Each row has a name. Each question is about the rows just above it.

zibe: [-17.6   1.2  17.5  -6.9 -12.4 -20.7  11.8  17.7]
niz: [-19.5  15.5  18.0  -4.8 -16.9 -14.6  11.4  15.2]
lefek: [ 11.3   7.9  20.6  -3.9 -17.2 -13.8  10.5  16.8]
det: [-19.5  15.5  18.0  -4.8 -16.9 -14.6  11.4  15.7]
sab: [ -6.5 -23.0  14.5  -5.2 -20.9 -20.3   8.9  15.7]
ris: [-15.9   1.5  17.7  32.2 -15.7 -14.8  10.5  18.3]
Kis: [-29.5  53.0  20.1  -2.6 -18.7 -17.4  13.5   7.1]
lifa: [-16.1   4.8  17.3  -9.1 -17.6 -19.6  11.4  13.8]
gar: [  9.7 -82.2  20.9  -2.3 -20.7 -17.0  10.0  16.1]
Number of entries in [ 11.3   7.9  20.6  -3.9 -17.2]:  5
How many entries does [  9.7 -82.2  20.9  -2.3 -20.7 -17.0  10.0  16.1] have?  8
Count the entries of [-17.6   1.2  17.5  -6.9 -12.4 -20.7  11.8  17.7]:  8
How many entries does [ -6.5 -23.0  14.5  -5.2 -20.9 -20.3] have?  6

rad: [ 30.0  14.3 -63.5 -37.7  12.5  73.8]
beros: [-16.2 -17.0  64.4  61.8 -46.1 -58.8]
nuso: [ -7.2 -53.6 -39.0 -23.6 -41.3   6.3]
nam: [ 26.5 -77.2  26.1 -22.4  64.6  -1.2]
Count the entries of [ 26.5 -77.2  26.1 -22.4  64.6  -1.2]:  6
How many entries does [-16.2 -17.0  64.4  61.8 -46.1 -58.8] have?  6
Count the entries of [ 30.0  14.3 -63.5]:  3
Number of entries in [ -7.2 -53.6 -39.0]:  3
Count the entries of [-16.2 -17.0  64.4]:  3
How many entries does [ 26.5 -77.2  26.1] have?  3
Count the entries of [ -7.2 -53.6 -39.0 -23.6 -41.3]:  5

mabup: [ -5.1  -9.5  -9.9  42.2 -72.6 -62.8 -26.5]
Fulap: [-21.9 -22.5  -3.3  -5.9   4.6   8.0 -13.7]
kal: [-12.6  -5.2  -7.0  30.3 -39.3 -37.4 -29.8]
Ramuf: [-22.0 -21.9  -3.7  -1.9   0.2   4.0 -17.4]
dedu: [-21.9 -21.3  -4.9   0.1  -1.6   2.6 -19.0]
sada: [-22.0 -22.7  -2.9  -7.1   5.4  10.2 -11.9]
mev: [ 11.9  20.8  10.1 -31.4  49.8  44.9  36.8]
lar: [-11.1  -4.8  -6.9  31.6 -42.8 -40.0 -30.0]
Zafo: [-16.8 -18.5   0.0 -18.5  18.1  23.1   4.5]
kiti: [-19.4 -15.5  -5.1  12.2 -13.6 -11.0 -25.6]
nev: [ 11.2  19.8   9.2 -30.9  48.9  43.9  36.1]
bazo: [ 15.8  26.0  11.2 -32.7  55.3  47.9  37.6]
Count the entries of [-11.1  -4.8  -6.9  31.6 -42.8]:  5
How many entries does [-11.1  -4.8] have?  2
Number of entries in [-22.0 -22.7  -2.9  -7.1   5.4  10.2 -11.9]:  7
Number of entries in [-16.8 -18.5   0.0 -18.5]:  4
How many entries does [ 15.8  26.0  11.2 -32.7] have?  4
Count the entries of [-16.8 -18.5   0.0]:  3

zodov: [ -3.1 -36.3  63.9  -4.0  -3.8   2.7  -6.4]
gez: [ -2.3 -45.2  42.6  -3.2  -4.4 -14.9  -6.0]
bamil: [ -4.9  39.6  24.4  -6.4  -6.8 -59.4  -1.3]
sas: [ -2.5 -51.1  15.4  -2.7  -3.9  -1.1  -6.4]
memar: [ -2.3 -45.2  42.6  -4.3  -4.4 -14.9  -6.0]
Merud: [ -5.5  35.1   1.7  -6.3  -6.6 -43.5  -1.4]
buze: [ -5.0  50.4  15.6  -5.9  -6.9 -47.4  -0.9]
veraz: [ -2.5 -50.5 -10.1  -2.1  -3.7   8.9  -6.5]
Zizog: [ -3.1 -36.3  63.9  -4.0  -4.9 -10.2  -5.2]
Count the entries of [ -2.3 -45.2  42.6  -3.2]:  4
Count the entries of [ -2.3 -45.2  42.6  -4.3  -4.4 -14.9  -6.0]:  7
How many entries does [ -4.9  39.6  24.4  -6.4  -6.8 -59.4  -1.3] have?  7

sev: [ 0.3 -0.5 -0.1  0.5]
fer: [  4.2 -70.5 -10.3 -41.3]
dotet: [ 0.4  3.2  4.0 -0.7]
retes: [  4.8 -38.3 -25.6 -22.0]
galo: [  4.0  26.7   4.4 -13.2]
tanov: [ 0.3 -2.2 -3.8 -3.0]
tasa: [  2.9 -36.8 -56.5   4.1]
pobam: [  4.8 -38.3   0.5  -0.6]
darur: [ -0.3 -56.6  -2.5 -35.9]
Number of entries in [  4.2 -70.5]:  2
Count the entries of [  4.8 -38.3 -25.6]:  3
Count the entries of [  4.8 -38.3]:  2
Count the entries of [ -0.3 -56.6  -2.5]:  3
Number of entries in [ -0.3 -56.6]:  2
Number of entries in [0.4 3.2 4.0]:  3

dapo: [ 4.8 -8.6 24.3 11.3  7.3]
Rere: [ 16.7  70.5  -1.3 -31.5  60.2]
mili: [-22.2  47.6  10.9  13.8  16.7]
Count the entries of [ 4.8 -8.6 24.3 11.3]:  4
Count the entries of [16.7]:  1
Number of entries in [ 16.7  70.5  -1.3 -31.5]:  4

